Below are the code and all the weights of a small trained network. Each question names an input and a class and asks about switching units off, where a switched-off unit gives its printed mean instead of its output.

import numpy as np


def w(rows, s, z=0):
    codes = np.array(rows[::2]) - 128.0
    scale = np.full(codes.shape[1], s)
    scale[-1] = z or s
    return codes * scale


def norm(h):
    return h / np.sqrt((h * h).mean(-1, keepdims=True) + 1e-5)


def f(y):
    return y / 2 * (1 + np.tanh(0.7978845608 * (y + 0.044715 * y**3)))


def log_softmax(a):
    a = a - a.max(-1, keepdims=True)
    return a - np.log(np.exp(a).sum(-1, keepdims=True))


def net(x, mask):
    res = np.array(x, float).reshape(1, 4) / 4 @ E
    u = 0
    for l in range(2):
        y = f(norm(res) @ A[l][:, :-1].T + A[l][:, -1])
        res = res + np.where(mask[u : u + 3], y, B[l][:, -1]) @ B[l][:, :-1]
        u += 3
    return log_softmax(norm(res)[-1] @ U[:, :-1].T + U[:, -1])


A, B = {}, {}
E = w([
[94,45,137],'x0',
[253,125,109],'x1',
[142,84,211],'x2',
[206,228,196],'x3',
],0.0054)
A[0] = w([
[92,231,79,22],'0.n0',
[102,254,192,40],'0.n1',
[87,48,116,253],'0.n2',
],0.0085,0.0045)
B[0] = w([
[242,52,110,133],'0.n0',
[178,80,247,157],'0.n1',
[126,230,152,254],'0.n2',
],0.015,0.0054)
A[1] = w([
[5,124,149,6],'1.n0',
[134,164,171,88],'1.n1',
[89,190,145,121],'1.n2',
],0.014,0.0015)
B[1] = w([
[1,219,98,219],'1.n0',
[224,35,176,208],'1.n1',
[154,168,85,254],'1.n2',
],0.0094,0.0055)
U = w([
[211,96,249,188],'0',
[153,43,10,1],'1',
[60,218,129,235],'2',
],0.015,0.0053)

Each question gives the input, the list of numbers given to net, and the class t.
The units are the neurons (one row each of A and B). Each row of codes is followed by its name. A weight is (code - 128) times the scale printed after its matrix; where a second scale follows, it is the last column's (A, B and U).
mask holds one flag per neuron, layer by layer. A switched-off neuron (its flag False) gives its mean, the last column of its row in B, instead of its output. The means were averaged over made-up inputs and are rounded, as every weight is.
A unit's drop is (log p(t) with every unit on - log p(t) with that unit switched off) / (log p(t) with every unit on - log p(t) with every unit switched off).
The circuit of an input: a set's keep is (log p(t) with only the set's units on - log p(t) with every unit switched off) / (log p(t) with every unit on - log p(t) with every unit switched off). Starting from all 6 units, units are removed one at a time, each time the one whose removal leaves the highest keep (on an exact tie, the one counted first), for as long as the keep stays at least 0.8.
circuit, biggest first: the units of the circuit, biggest drop first
top k neurons: the k neurons with the biggest drops, biggest first
top k neurons in layer l: the k neurons of layer l with the biggest drops, biggest first
drop of u: that unit's drop, to one decimal
input [-3,3,0,-3], class 1: circuit, biggest first -> (1.n0; 0.n1)
input [-6,-2,-8,0], class 1: top 3 neurons -> (0.n2; 0.n0; 1.n1)
input [5,8,-2,-6], class 2: circuit, biggest first -> (0.n2)
input [-1,-2,-6,0], class 1: top 2 neurons -> (0.n0; 0.n2)
input [0,4,-5,2], class 1: top 4 neurons -> (0.n2; 1.n0; 0.n1; 1.n1)
input [-5,-3,-8,-1], class 1: top 2 neurons -> (0.n0; 0.n2)
input [-5,8,-6,2], class 1: top 2 neurons -> (0.n2; 0.n1)
input [-1,-8,7,4], class 0: top 2 neurons -> (0.n1; 1.n1)
input [7,-3,7,0], class 2: top 2 neurons -> (0.n1; 1.n0)
input [-8,6,2,-7], class 1: top 2 neurons -> (1.n0; 0.n2)
input [-4,1,-7,1], class 0: top 2 neurons -> (1.n0; 0.n0)
input [-7,2,6,-4], class 1: top 2 neurons in layer 1 -> (1.n0; 1.n2)
input [-4,3,8,-8], class 2: top 3 neurons -> (0.n1; 0.n0; 1.n2)
input [0,-8,7,4], class 0: circuit, biggest first -> (1.n1)
input [4,6,1,-8], class 2: drop of 0.n0 -> 0.1
input [-2,2,-3,-3], class 1: drop of 1.n1 -> -0.4
input [6,-3,1,6], class 0: drop of 0.n1 -> 0.3
input [2,0,-4,3], class 0: drop of 0.n1 -> 0.1
